Each row has a name. Each piece below is followed by the name of the row it came from, unless a question asks for something else. Each question is about the rows just above it.

Nofi: [-2.20  0.68 -4.64  0.41 -5.44  2.37  6.41  0.26  0.41 -1.51  1.84 -2.66
  0.07  2.23  1.50 -4.97 -2.78  0.25  0.99  3.29  1.73  0.90 -5.10 -1.02
  2.65]
Penol: [ 3.23  0.01  6.77 -0.81  7.36 -3.53 -8.19 -0.57 -0.81  3.00 -2.66  4.35
  0.26 -2.51 -2.19  6.84  3.77  0.02 -1.92 -4.26 -1.97 -1.59  7.28  2.24
 -3.66]
gov: [ 0.34  0.99  0.65 -2.73  1.69 -0.18  0.40  1.39  0.77  0.38  0.77 -1.90
  0.34  0.99  0.64 -2.73  1.69 -0.18  0.40  1.39  0.77  0.38 -2.81 -1.45
  0.02]
virut: [-1.40  0.65 -2.64  0.35 -2.92  0.97  2.67  0.18  0.35 -1.75  0.77 -1.90
  0.34  0.99  0.64 -2.73  1.69 -0.18  0.40  1.39  0.77  0.38 -2.81 -1.45
  1.11]
Limi: [-3.53 -8.19 -0.57 -0.81  3.00 -2.64  4.35  0.26 -2.51 -2.19  6.84  0.91
 -1.18 -0.80 -1.30  2.93  0.18  0.37 -1.80 -2.95 -0.41 -1.06  3.53 -0.17
 -2.66]
Luse: [ 3.23  0.01  6.77 -0.81  7.36 -3.53 -8.19 -0.57 -0.81  3.00 -2.66  4.35
  0.26 -2.51 -2.19  6.84  3.77  0.02 -1.92  3.20 -1.97  1.18  7.28  2.24
  2.72]
noga: [-3.13 -0.14 -6.52  0.41 -7.53  3.68  9.17  0.43  0.41 -1.65  2.83 -3.66
 -0.71  3.04  2.33 -6.89 -3.89  0.52  1.77  4.76  2.40  1.55 -7.15 -0.93
  3.97]
[ 2.24  7.28  1.18 -1.97] is which row, read backwards?  Luse
asked: [-1.40  0.65 -2.64  0.35 -2.92  0.97  2.67  0.18  0.35 -1.75  0.77 -1.90
  0.34  0.99  0.64 -2.73  1.69 -0.18  0.40  1.39  0.77  0.38 -2.81 -1.45
  1.11]  virut
Which row holds [ 3.23  0.01  6.77 -0.81  7.36 -3.53 -8.19 -0.57 -0.81  3.00 -2.66  4.35
  0.26 -2.51 -2.19  6.84  3.77  0.02 -1.92  3.20 -1.97  1.18  7.28  2.24
  2.72]?  Luse
Where do [-3.53 -8.19 -0.57 -0.81  3.00 -2.64  4.35  0.26 -2.51 -2.19  6.84  0.91
 -1.18 -0.80 -1.30  2.93  0.18  0.37 -1.80 -2.95 -0.41 -1.06  3.53 -0.17
 -2.66] appear?  Limi

gesek: [-6.90 -1.19  1.26 -3.38 -2.36  0.77 -1.26  1.32 -2.83 -1.58 -0.40  0.41
 -0.98  3.35 -3.06 -0.99  5.38 -0.83  0.58 -0.87 -3.84  2.02 -1.38  0.34
  2.21 -4.57 -0.22 -3.89 -2.08]
pazeg: [ 3.35 -3.07 -0.99  5.38 -0.83  0.20 -0.78  0.05 -0.15 -0.32  0.20  0.07
  0.09  0.08 -0.67 -0.06  0.08 -0.38  0.11 -0.05 -0.04 -0.08  0.01 -0.12
  0.44 -0.09  0.03 -0.07 -0.24]
leg: [ 1.09  0.11 -0.41 -0.23  1.24 -0.02 -0.80 -1.10  1.32 -0.01  0.74 -0.35
  1.10  0.23 -1.56 -1.32 -2.33 -0.34 -0.20 -1.01 -1.31 -0.54 -1.39 -0.01
  1.36 -0.27 -0.51 -2.95 -0.07]
[-0.83  5.38 -0.99 -3.06  3.35] is which row, read backwards?  gesek
[ 1.36 -0.01 -1.39 -0.54 -1.31 -1.01 -0.20 -0.34 -2.33] is which row, read backwards?  leg
[ 0.08 -0.06 -0.67  0.08  0.09] is which row, read backwards?  pazeg

